Here is a tiny trained network, its code and every weight. The questions are about switching its units off for an input and a class, where a switched-off unit gives its printed mean instead of its output.

import numpy as np


def w(rows, s, z=0):
    codes = np.array(rows[::2]) - 128.0
    scale = np.full(codes.shape[1], s)
    scale[-1] = z or s
    return codes * scale


def norm(h):
    return h / np.sqrt((h * h).mean(-1, keepdims=True) + 1e-5)


def f(y):
    return np.maximum(y, 0)


def log_softmax(a):
    a = a - a.max(-1, keepdims=True)
    return a - np.log(np.exp(a).sum(-1, keepdims=True))


def net(x, mask):
    res = np.array(x, float).reshape(1, 6) / 4 @ E
    u = 0
    for l in range(4):
        y = f(norm(res) @ A[l][:, :-1].T + A[l][:, -1])
        res = res + np.where(mask[u : u + 7], y, B[l][:, -1]) @ B[l][:, :-1]
        u += 7
    return log_softmax(norm(res)[-1] @ U[:, :-1].T + U[:, -1])


A, B = {}, {}
E = w([
[130,128,127,129,130,132,126],'x0',
[93,220,4,209,91,20,124],'x1',
[124,128,129,128,129,124,130],'x2',
[85,214,173,42,185,100,4],'x3',
[167,48,131,199,252,124,119],'x4',
[129,129,128,129,127,132,126],'x5',
],0.0041)
A[0] = w([
[116,84,131,190,236,113,66,73],'0.n1',
[175,66,203,103,113,242,188,45],'0.n2',
[109,70,229,7,240,202,117,165],'0.n3',
[58,123,157,134,57,131,68,233],'0.n4',
[70,78,209,94,88,216,151,44],'0.n5',
[144,201,97,90,186,113,3,7],'0.n6',
[85,172,53,163,140,206,129,67],'0.n7',
],0.0053,0.0018)
B[0] = w([
[172,168,219,207,90,2,148,181],'0.n1',
[64,112,183,196,132,86,191,216],'0.n2',
[155,92,81,33,91,36,53,254],'0.n3',
[209,139,120,151,154,201,212,175],'0.n4',
[13,138,149,189,138,188,163,191],'0.n5',
[52,221,198,158,146,139,159,185],'0.n6',
[184,101,140,115,111,90,146,143],'0.n7',
],0.0053,0.0071)
A[1] = w([
[135,73,128,125,234,139,152,102],'1.n1',
[74,218,114,16,81,149,120,75],'1.n2',
[116,177,184,19,140,232,100,4],'1.n3',
[114,105,172,148,114,223,165,35],'1.n4',
[169,169,140,70,123,93,54,75],'1.n5',
[181,105,101,102,52,128,181,124],'1.n6',
[2,171,90,110,94,166,190,157],'1.n7',
],0.0065,0.0014)
B[1] = w([
[180,159,114,102,140,122,84,168],'1.n1',
[80,28,70,198,172,104,125,248],'1.n2',
[73,28,68,137,53,93,178,202],'1.n3',
[107,98,214,73,147,58,87,183],'1.n4',
[176,94,189,88,132,208,50,201],'1.n5',
[152,255,87,78,134,95,130,184],'1.n6',
[178,126,171,100,91,203,94,254],'1.n7',
],0.0074,0.0046)
A[2] = w([
[54,111,92,254,85,241,66,2],'2.n1',
[80,172,150,91,26,166,162,157],'2.n2',
[121,189,128,154,164,161,93,110],'2.n3',
[141,198,120,145,170,134,150,179],'2.n4',
[131,129,187,165,119,156,187,48],'2.n5',
[142,50,121,178,135,56,127,86],'2.n6',
[177,189,83,168,109,138,145,124],'2.n7',
],0.0074,0.003)
B[2] = w([
[140,170,62,89,254,139,63,207],'2.n1',
[109,181,196,111,110,176,114,239],'2.n2',
[86,122,102,175,105,132,210,163],'2.n3',
[90,156,127,194,114,77,124,194],'2.n4',
[155,72,134,99,144,165,49,172],'2.n5',
[117,144,94,93,113,201,170,253],'2.n6',
[154,125,87,129,108,100,57,215],'2.n7',
],0.0093,0.0043)
A[3] = w([
[179,120,175,116,132,170,209,84],'3.n1',
[95,86,79,150,114,132,112,53],'3.n2',
[109,35,126,160,164,165,100,109],'3.n3',
[122,145,2,179,142,87,139,56],'3.n4',
[96,53,168,104,131,107,158,5],'3.n5',
[112,113,49,125,141,82,78,67],'3.n6',
[145,182,110,159,117,94,126,237],'3.n7',
],0.0087,0.0026)
B[3] = w([
[61,226,105,45,192,67,200,203],'3.n1',
[94,5,105,191,103,163,217,167],'3.n2',
[158,159,84,148,18,10,123,245],'3.n3',
[171,66,253,54,195,164,67,254],'3.n4',
[185,226,68,193,205,171,138,231],'3.n5',
[109,177,158,87,183,196,240,211],'3.n6',
[111,83,65,182,72,160,166,248],'3.n7',
],0.0063,0.0046)
U = w([
[75,164,220,70,97,173,159,60],'0',
[70,42,50,97,77,149,137,248],'1',
[163,185,62,168,34,157,113,145],'2',
[84,161,81,127,218,202,80,96],'3',
[165,171,94,99,164,72,219,131],'4',
[162,100,162,85,141,62,43,175],'5',
[191,41,111,187,143,176,170,160],'6',
[68,152,163,253,149,77,130,26],'7',
],0.017,0.0018)

Each question gives the input, the list of numbers given to net, and the class t.
The units are the neurons (one row each of A and B). Each row of codes is followed by its name. A weight is (code - 128) times the scale printed after its matrix; where a second scale follows, it is the last column's (A, B and U).
mask holds one flag per neuron, layer by layer. A switched-off neuron (its flag False) gives its mean, the last column of its row in B, instead of its output. The means were averaged over made-up inputs and are rounded, as every weight is.
A unit's drop is (log p(t) with every unit on - log p(t) with that unit switched off) / (log p(t) with every unit on - log p(t) with every unit switched off).
The circuit of an input: a set's keep is (log p(t) with only the set's units on - log p(t) with every unit switched off) / (log p(t) with every unit on - log p(t) with every unit switched off). Starting from the 12 units with the biggest drops (on a tie, the unit counted first), units are removed one at a time, each time the one whose removal leaves the highest keep (on an exact tie, the one counted first), for as long as the keep stays at least 0.8.
units of the circuit, in order: the units of the circuit, biggest drop first
top k neurons: the k neurons with the biggest drops, biggest first
top k neurons in layer l: the k neurons of layer l with the biggest drops, biggest first
drop of u: that unit's drop, to one decimal
input [-1,5,-7,1,-6,-3], class 3: units of the circuit, in order	[1.n2 2.n1 0.n3]
input [6,-3,7,3,-6,8], class 1: units of the circuit, in order	[1.n2]
input [-2,1,-8,7,-5,5], class 3: top 3 neurons	[2.n1 0.n6 1.n2]
input [0,-2,-1,1,6,4], class 5: top 2 neurons	[0.n3 1.n2]
input [-5,-1,-8,0,3,-8], class 4: top 2 neurons	[2.n6 2.n7]
input [4,-2,-2,7,-4,2], class 1: units of the circuit, in order	[1.n2 1.n3]
input [-2,-2,6,0,1,1], class 4: top 2 neurons	[0.n2 3.n5]
input [-5,-6,6,1,8,5], class 5: top 2 neurons	[0.n3 1.n1]
input [8,1,1,8,-8,-2], class 3: top 2 neurons	[2.n1 1.n2]
input [-6,-8,1,8,0,-3], class 1: top 2 neurons in layer 0	[0.n5 0.n1]
input [2,-4,6,4,2,3], class 5: top 2 neurons	[0.n3 1.n5]
input [-8,0,-8,4,3,-2], class 5: top 2 neurons in layer 1	[1.n5 1.n6]
input [6,1,-7,3,-7,-4], class 3: top 4 neurons	[2.n1 1.n2 0.n3 1.n7]
input [-6,0,-7,1,3,-8], class 5: top 4 neurons	[0.n2 1.n5 0.n3 0.n5]
input [7,-8,-7,-5,-1,-4], class 0: top 2 neurons	[0.n5 1.n2]
input [3,5,4,1,-7,6], class 3: top 3 neurons	[1.n2 0.n1 2.n1]
input [6,-7,5,6,-6,7], class 1: top 2 neurons	[1.n2 1.n3]
input [5,-6,-3,1,-8,4], class 1: units of the circuit, in order	[1.n3]
input [-7,6,6,0,3,2], class 6: top 2 neurons	[3.n4 3.n7]
input [8,-8,2,1,5,-6], class 5: top 3 neurons	[0.n3 0.n4 1.n1]
input [-5,5,-8,4,-4,4], class 3: top 2 neurons	[2.n1 1.n2]
input [-5,2,5,1,-8,8], class 3: top 3 neurons in layer 0	[0.n1 0.n3 0.n2]
input [7,1,4,1,1,4], class 7: top neuron in layer 0	[0.n6]
input [5,0,3,2,-6,-8], class 1: top 2 neurons in layer 0	[0.n1 0.n2]
input [5,8,6,-5,2,7], class 6: drop of 0.n3	0.1
input [0,-8,3,4,-7,-4], class 1: drop of 1.n2	0.2
input [0,-4,8,5,-6,0], class 1: drop of 1.n2	0.3
input [-5,3,-3,4,-7,-6], class 3: drop of 2.n1	2.1
